Below is a small trained network, with its code and all its weights. Each question gives an input and a class and asks what happens when units are switched off, that is, made to give their printed mean instead of their output.

import numpy as np


def w(rows, s, z=0):
    codes = np.array(rows[::2]) - 128.0
    scale = np.full(codes.shape[1], s)
    scale[-1] = z or s
    return codes * scale


def f(y):
    return np.maximum(y, 0)


def log_softmax(a):
    a = a - a.max(-1, keepdims=True)
    return a - np.log(np.exp(a).sum(-1, keepdims=True))


def net(x, mask):
    res = np.array(x, float).reshape(1, 2) / 4 @ E
    y = f(res @ A[0][:, :-1].T + A[0][:, -1])
    res = res + np.where(mask, y, B[0][:, -1]) @ B[0][:, :-1]
    return log_softmax(res[-1] @ U[:, :-1].T + U[:, -1])


A, B = {}, {}
E = w([
[173,168,157,111,164,9,2,153,100],'x0',
[137,69,85,183,231,43,140,181,177],'x1',
],0.013)
A[0] = w([
[147,217,144,50,92,203,107,145,51,147],'N0',
[125,192,141,2,81,159,135,23,26,71],'N1',
[94,110,114,86,135,111,159,77,108,229],'N2',
[63,88,145,211,84,180,248,85,156,72],'N3',
[161,172,168,87,80,51,74,194,74,91],'N4',
[166,76,35,210,184,79,158,180,180,131],'N5',
[171,223,223,51,57,159,161,78,61,114],'N6',
[228,175,197,121,142,86,69,165,90,83],'N7',
[111,131,62,128,98,231,201,179,133,123],'N8',
[125,123,131,76,138,89,134,75,76,251],'N9',
[191,175,151,116,146,99,50,133,96,155],'N10',
],0.0084,0.013)
B[0] = w([
[163,129,121,153,189,113,112,97,162,235],'N0',
[115,144,97,121,186,24,81,65,166,224],'N1',
[170,120,216,135,152,161,158,193,81,220],'N2',
[61,69,90,67,103,119,156,164,124,222],'N3',
[42,58,111,97,121,94,145,189,77,211],'N4',
[157,169,172,149,186,80,77,92,196,236],'N5',
[155,124,163,108,142,97,62,118,209,242],'N6',
[79,73,100,70,71,55,158,156,114,209],'N7',
[97,62,126,90,112,133,121,173,96,219],'N8',
[206,134,150,163,88,244,174,177,72,246],'N9',
[109,106,138,89,93,157,99,200,114,233],'N10',
],0.011,0.014)
U = w([
[23,88,123,82,95,113,141,165,97,76],'0',
[166,136,127,117,195,83,96,105,211,90],'1',
[248,138,137,140,109,209,148,160,56,254],'2',
[114,166,53,135,129,137,128,102,92,96],'3',
[103,171,99,159,93,116,161,106,98,100],'4',
[113,147,73,147,95,127,131,100,110,99],'5',
],0.017,0.0096)

Each question gives the input, the list of numbers given to net, and the class t.
The units are the neurons (one row each of A and B). Each row of codes is followed by its name. A weight is (code - 128) times the scale printed after its matrix; where a second scale follows, it is the last column's (A, B and U).
mask holds one flag per neuron, in row order. A switched-off neuron (its flag False) gives its mean, the last column of its row in B, instead of its output. The means were averaged over made-up inputs and are rounded, as every weight is.
A unit's drop is (log p(t) with every unit on - log p(t) with that unit switched off) / (log p(t) with every unit on - log p(t) with every unit switched off).
unit that matters most: the unit with the biggest drop
k most important neurons: the k neurons with the biggest drops, biggest first
drop when u is switched off: that unit's drop, to one decimal
input [-2,2], class 2: most important neuron	[N1]
input [7,7], class 0: 3 most important neurons	[N7 N4 N10]
input [2,-4], class 1: 3 most important neurons	[N1 N6 N0]
input [-3,3], class 2: 2 most important neurons	[N1 N4]
input [-6,-8], class 1: 3 most important neurons	[N6 N1 N0]
input [-7,-8], class 1: 4 most important neurons	[N6 N1 N0 N4]
input [6,-7], class 1: 4 most important neurons	[N6 N0 N1 N3]
input [-3,4], class 1: 4 most important neurons	[N5 N9 N4 N10]
input [3,-2], class 2: 2 most important neurons	[N3 N9]
input [-3,-2], class 2: 2 most important neurons	[N4 N7]
input [1,-4], class 1: 2 most important neurons	[N1 N6]
input [6,6], class 0: drop when N7 is switched off	0.6
input [-2,-5], class 1: drop when N1 is switched off	0.2
input [1,-7], class 1: drop when N6 is switched off	0.0
input [-2,-3], class 2: unit that matters most	N5
